Here is a tiny trained network, its code and every weight. The questions are about switching its units off for an input and a class, where a switched-off unit gives its printed mean instead of its output.

import numpy as np


def w(rows, s, z=0):
    codes = np.array(rows[::2]) - 128.0
    scale = np.full(codes.shape[1], s)
    scale[-1] = z or s
    return codes * scale


def f(y):
    return np.maximum(y, 0)


def log_softmax(a):
    a = a - a.max(-1, keepdims=True)
    return a - np.log(np.exp(a).sum(-1, keepdims=True))


def net(x, mask):
    res = np.array(x, float).reshape(1, 8) / 4 @ E
    y = f(res @ A[0][:, :-1].T + A[0][:, -1])
    res = res + np.where(mask, y, B[0][:, -1]) @ B[0][:, :-1]
    return log_softmax(res[-1] @ U[:, :-1].T + U[:, -1])


A, B = {}, {}
E = w([
[126,124,112,135,114,129,130,144,121,141,141],'x0',
[188,118,95,203,144,35,21,182,40,65,106],'x1',
[120,121,125,142,128,136,131,130,119,136,137],'x2',
[75,59,193,80,160,218,95,173,156,29,197],'x3',
[143,165,132,120,120,122,100,115,114,125,189],'x4',
[123,110,98,148,141,157,120,148,121,153,104],'x5',
[234,69,53,12,203,145,185,164,79,131,194],'x6',
[164,86,230,2,8,132,80,41,107,163,75],'x7',
],0.0085)
A[0] = w([
[122,77,176,153,68,139,119,60,127,139,126,94],'n0',
[121,196,75,157,145,61,158,73,140,215,86,6],'n1',
[1,167,128,198,137,85,121,135,101,141,107,200],'n2',
[104,93,99,177,145,111,92,145,54,27,89,81],'n3',
[59,64,168,120,164,195,80,163,182,29,165,79],'n4',
[149,131,65,84,184,130,194,116,68,173,117,103],'n5',
[136,145,151,81,118,245,194,93,215,219,138,1],'n6',
[153,71,165,67,15,188,97,46,120,143,79,149],'n7',
[90,148,139,170,180,122,226,96,200,116,171,159],'n8',
[222,93,125,146,107,111,61,135,79,85,87,8],'n9',
[50,202,175,191,61,144,80,117,159,125,78,80],'n10',
],0.0089,0.0048)
B[0] = w([
[127,102,53,120,182,188,40,166,78,123,102,185],'n0',
[169,25,176,216,55,73,134,75,175,163,143,208],'n1',
[152,146,187,130,247,120,141,138,139,80,108,239],'n2',
[93,220,116,106,30,190,75,124,93,83,102,200],'n3',
[193,106,178,170,82,78,197,45,254,167,210,229],'n4',
[142,78,158,119,171,78,125,113,129,94,148,198],'n5',
[27,86,80,177,73,146,123,143,24,40,78,224],'n6',
[188,153,94,95,150,186,82,141,184,226,107,248],'n7',
[129,204,24,85,75,159,69,213,141,118,40,217],'n8',
[53,75,104,147,84,168,149,144,105,68,57,186],'n9',
[115,86,176,57,178,72,191,140,109,72,141,240],'n10',
],0.0084,0.013)
U = w([
[122,68,184,254,10,86,161,13,206,208,128,40],'0',
[6,160,131,151,2,163,141,108,46,86,80,18],'1',
[129,120,120,150,166,139,143,97,127,134,100,254],'2',
[111,62,146,51,246,106,205,136,69,109,144,106],'3',
[157,221,81,180,190,161,91,156,154,203,91,155],'4',
],0.0073,0.0074)

Each question gives the input, the list of numbers given to net, and the class t.
The units are the neurons (one row each of A and B). Each row of codes is followed by its name. A weight is (code - 128) times the scale printed after its matrix; where a second scale follows, it is the last column's (A, B and U).
mask holds one flag per neuron, in row order. A switched-off neuron (its flag False) gives its mean, the last column of its row in B, instead of its output. The means were averaged over made-up inputs and are rounded, as every weight is.
A unit's drop is (log p(t) with every unit on - log p(t) with that unit switched off) / (log p(t) with every unit on - log p(t) with every unit switched off).
The circuit of an input: a set's keep is (log p(t) with only the set's units on - log p(t) with every unit switched off) / (log p(t) with every unit on - log p(t) with every unit switched off). Starting from all 11 units, units are removed one at a time, each time the one whose removal leaves the highest keep (on an exact tie, the one counted first), for as long as the keep stays at least 0.8.
circuit, biggest first: the units of the circuit, biggest drop first
unit that matters most: the unit with the biggest drop
top k neurons: the k neurons with the biggest drops, biggest first
drop of u: that unit's drop, to one decimal
input [1,-5,-8,2,-4,2,-6,-6], class 3: top 2 neurons	[n10 n2]
input [2,5,8,-3,6,4,-2,1], class 1: unit that matters most	n4
input [-5,-5,6,-1,-4,-2,2,-8], class 4: top 2 neurons	[n8 n10]
input [6,1,-8,-7,-5,0,-8,2], class 3: top 3 neurons	[n10 n2 n4]
input [-1,3,6,7,-6,8,7,-8], class 2: top 3 neurons	[n1 n7 n4]
input [-6,7,7,8,-7,8,5,2], class 0: top 2 neurons	[n4 n6]
input [1,-8,5,8,3,-3,-3,-2], class 0: top 2 neurons	[n4 n3]
input [-6,3,6,3,-5,6,6,-7], class 4: top 4 neurons	[n10 n3 n6 n1]
input [8,5,4,1,-6,8,-8,8], class 2: top 2 neurons	[n10 n7]
input [-2,-8,-3,-7,-4,6,-2,2], class 1: top 2 neurons	[n6 n4]
input [7,-8,4,-6,-8,-6,-6,-5], class 1: top 2 neurons	[n8 n6]
input [3,-3,5,-3,8,-1,-6,4], class 3: circuit, biggest first	[n10 n3]
input [-1,5,-7,1,4,-4,5,3], class 1: circuit, biggest first	[n9 n2]
input [-1,-7,-5,1,6,-3,4,8], class 4: top neuron	[n7]
input [8,6,4,-3,-2,6,-7,-5], class 3: top 2 neurons	[n2 n10]
input [7,-3,-2,2,1,6,-8,7], class 3: top 2 neurons	[n10 n8]
input [-3,-5,-1,6,-8,4,-8,-8], class 3: top 3 neurons	[n10 n2 n7]
input [-8,3,0,-5,1,6,-6,4], class 2: top 3 neurons	[n4 n10 n0]
input [-2,1,-1,8,8,-3,-6,-8], class 0: drop of n2	-0.1
input [2,-5,5,4,-5,-5,-2,-8], class 4: circuit, biggest first	[n8]
input [-2,-6,-1,-3,-4,6,-7,8], class 4: drop of n7	1.9
input [8,-8,-7,8,-2,-7,6,2], class 0: drop of n0	0.1
input [-8,-8,3,-5,-6,8,5,7], class 1: drop of n2	0.2
